[[ -4   2   7]
 [  1 -16 -44]]
->
[ -4 -16]

[[ -9  16   8  14  -5]
 [ -4  11  10  10  -1]
 [-41 -16  23  22  28]
 [-36  10  -9  32  37]
 [ -5  28 -18  14  18]]
->
[-9 11 23 32 18]

[[-45   2]
 [-44  12]
 [-12 -44]
 [-42   2]
 [-21 -30]]
->
[-45  12]

[[-45 -51]
 [ 37  19]
 [ 45  38]
 [-18  22]
 [-42 -36]]
->
[-45  19]

[[ 13  51  41]
 [ 11  38 -11]
 [ 21   0 -14]
 [-38   9   0]
 [ 28  37   1]]
->
[ 13  38 -14]

[[32 30 36]
 [48 26 28]
 [49 28 30]]
->
[32 26 30]

[[ 36  34  -7  50]
 [-33   7 -47   3]
 [-43 -17 -21 -28]
 [-11  47 -54  42]
 [ 15  39 -29  40]]
->
[ 36   7 -21  42]
---
[[  0   0   0   0]
 [-24  22 -41  25]
 [ 25  -4  38 -29]
 [  7  -7  11  14]
 [ -9  -2 -14  27]
 [ 27 -14  41  -4]
 [ 23  -9  36 -16]
 [ 25  -3  38 -30]
 [-10   0 -16  27]
 [-12   2 -20  28]
 [ 26 -14  40  -5]
 [-19  11 -33  34]]
->
[[  0 -24  25   7  -9  27  23  25 -10 -12  26 -19]
 [  0  22  -4  -7  -2 -14  -9  -3   0   2 -14  11]
 [  0 -41  38  11 -14  41  36  38 -16 -20  40 -33]
 [  0  25 -29  14  27  -4 -16 -30  27  28  -5  34]]

[[  2 -19 -21 -17]
 [-14   6  -8   4]
 [  2 -26 -28 -26]
 [-37   8   2  -8]
 [  5 -32 -43 -29]
 [  6 -32 -45 -26]
 [-27   7   0  -1]
 [ -2  -2   0  -3]
 [-35  -5   4 -33]]
->
[[  2 -14   2 -37   5   6 -27  -2 -35]
 [-19   6 -26   8 -32 -32   7  -2  -5]
 [-21  -8 -28   2 -43 -45   0   0   4]
 [-17   4 -26  -8 -29 -26  -1  -3 -33]]

[[ 22 -24  22  28]
 [ -3  -8 -44  -6]
 [ 31 -27 -18 -32]]
->
[[ 22  -3  31]
 [-24  -8 -27]
 [ 22 -44 -18]
 [ 28  -6 -32]]

[[ 25  -1  16 -12 -32   8]
 [-36 -20 -38  -3 -17   2]
 [-26  -7  27   4 -21 -42]
 [ 10 -30  25 -24  31  27]
 [-38 -26 -31 -22 -10 -31]
 [-24  15  12  34   0  -6]
 [-22  -1   3 -16   1 -40]
 [ -5 -39 -24   5  -7 -15]
 [-41 -13  14  40 -16   0]
 [-40  22   9 -23 -27   9]
 [-10 -16  13 -11   5  13]]
->
[[ 25 -36 -26  10 -38 -24 -22  -5 -41 -40 -10]
 [ -1 -20  -7 -30 -26  15  -1 -39 -13  22 -16]
 [ 16 -38  27  25 -31  12   3 -24  14   9  13]
 [-12  -3   4 -24 -22  34 -16   5  40 -23 -11]
 [-32 -17 -21  31 -10   0   1  -7 -16 -27   5]
 [  8   2 -42  27 -31  -6 -40 -15   0   9  13]]

[[ 34  -9]
 [ 35  28]
 [ -7 -39]
 [ 42  19]
 [-19  23]]
->
[[ 34  35  -7  42 -19]
 [ -9  28 -39  19  23]]

[[-32   2]
 [ 21 -29]
 [ 36 -42]
 [ 29 -34]
 [ -4 -13]
 [  1 -19]
 [ 17 -26]
 [  3 -20]
 [ 13 -24]
 [-12  -9]
 [-57  13]
 [  3 -17]]
->
[[-32  21  36  29  -4   1  17   3  13 -12 -57   3]
 [  2 -29 -42 -34 -13 -19 -26 -20 -24  -9  13 -17]]

[[-18 -33  32 -25 -22   2  30 -32 -10   7 -23 -19 -30  11  12 -24]
 [ 31  -6  -4 -27 -23   1   9  -7 -15 -17 -44 -21  -3 -19 -11 -37]]
->
[[-18  31]
 [-33  -6]
 [ 32  -4]
 [-25 -27]
 [-22 -23]
 [  2   1]
 [ 30   9]
 [-32  -7]
 [-10 -15]
 [  7 -17]
 [-23 -44]
 [-19 -21]
 [-30  -3]
 [ 11 -19]
 [ 12 -11]
 [-24 -37]]

[[ 23  -3  18  16   6   9 -19]
 [-11  29  31   1  14  45   8]]
->
[[ 23 -11]
 [ -3  29]
 [ 18  31]
 [ 16   1]
 [  6  14]
 [  9  45]
 [-19   8]]
---
[[ 19 -37 -18]
 [  0  12  -9]
 [-42  22  20]]
->
[[ 19 -37]
 [  0  12]
 [-42  22]]

[[-47   5]
 [ 49   1]
 [-30 -44]
 [-23 -31]]
->
[[-47   5]
 [ 49   1]
 [-30 -44]]

[[ 16 -27]
 [ 28 -40]
 [ 21 -12]
 [ 24 -32]
 [ 25 -23]]
->
[[ 16 -27]
 [ 28 -40]
 [ 21 -12]]

[[-10  37  42  23   8]
 [ -1  -7  -1  24 -15]
 [ -7   5  30  24   8]]
->
[[-10  37]
 [ -1  -7]
 [ -7   5]]

[[ 17  40 -38  -7]
 [-13 -40  36   3]
 [-32   3  10  27]
 [-19  21 -10  20]
 [ 24  31 -34 -13]]
->
[[ 17  40]
 [-13 -40]
 [-32   3]]

[[ 22  39 -21 -21   9]
 [ 40   5  30  21  54]
 [ 25  47 -26 -30   8]]
->
[[22 39]
 [40  5]
 [25 47]]
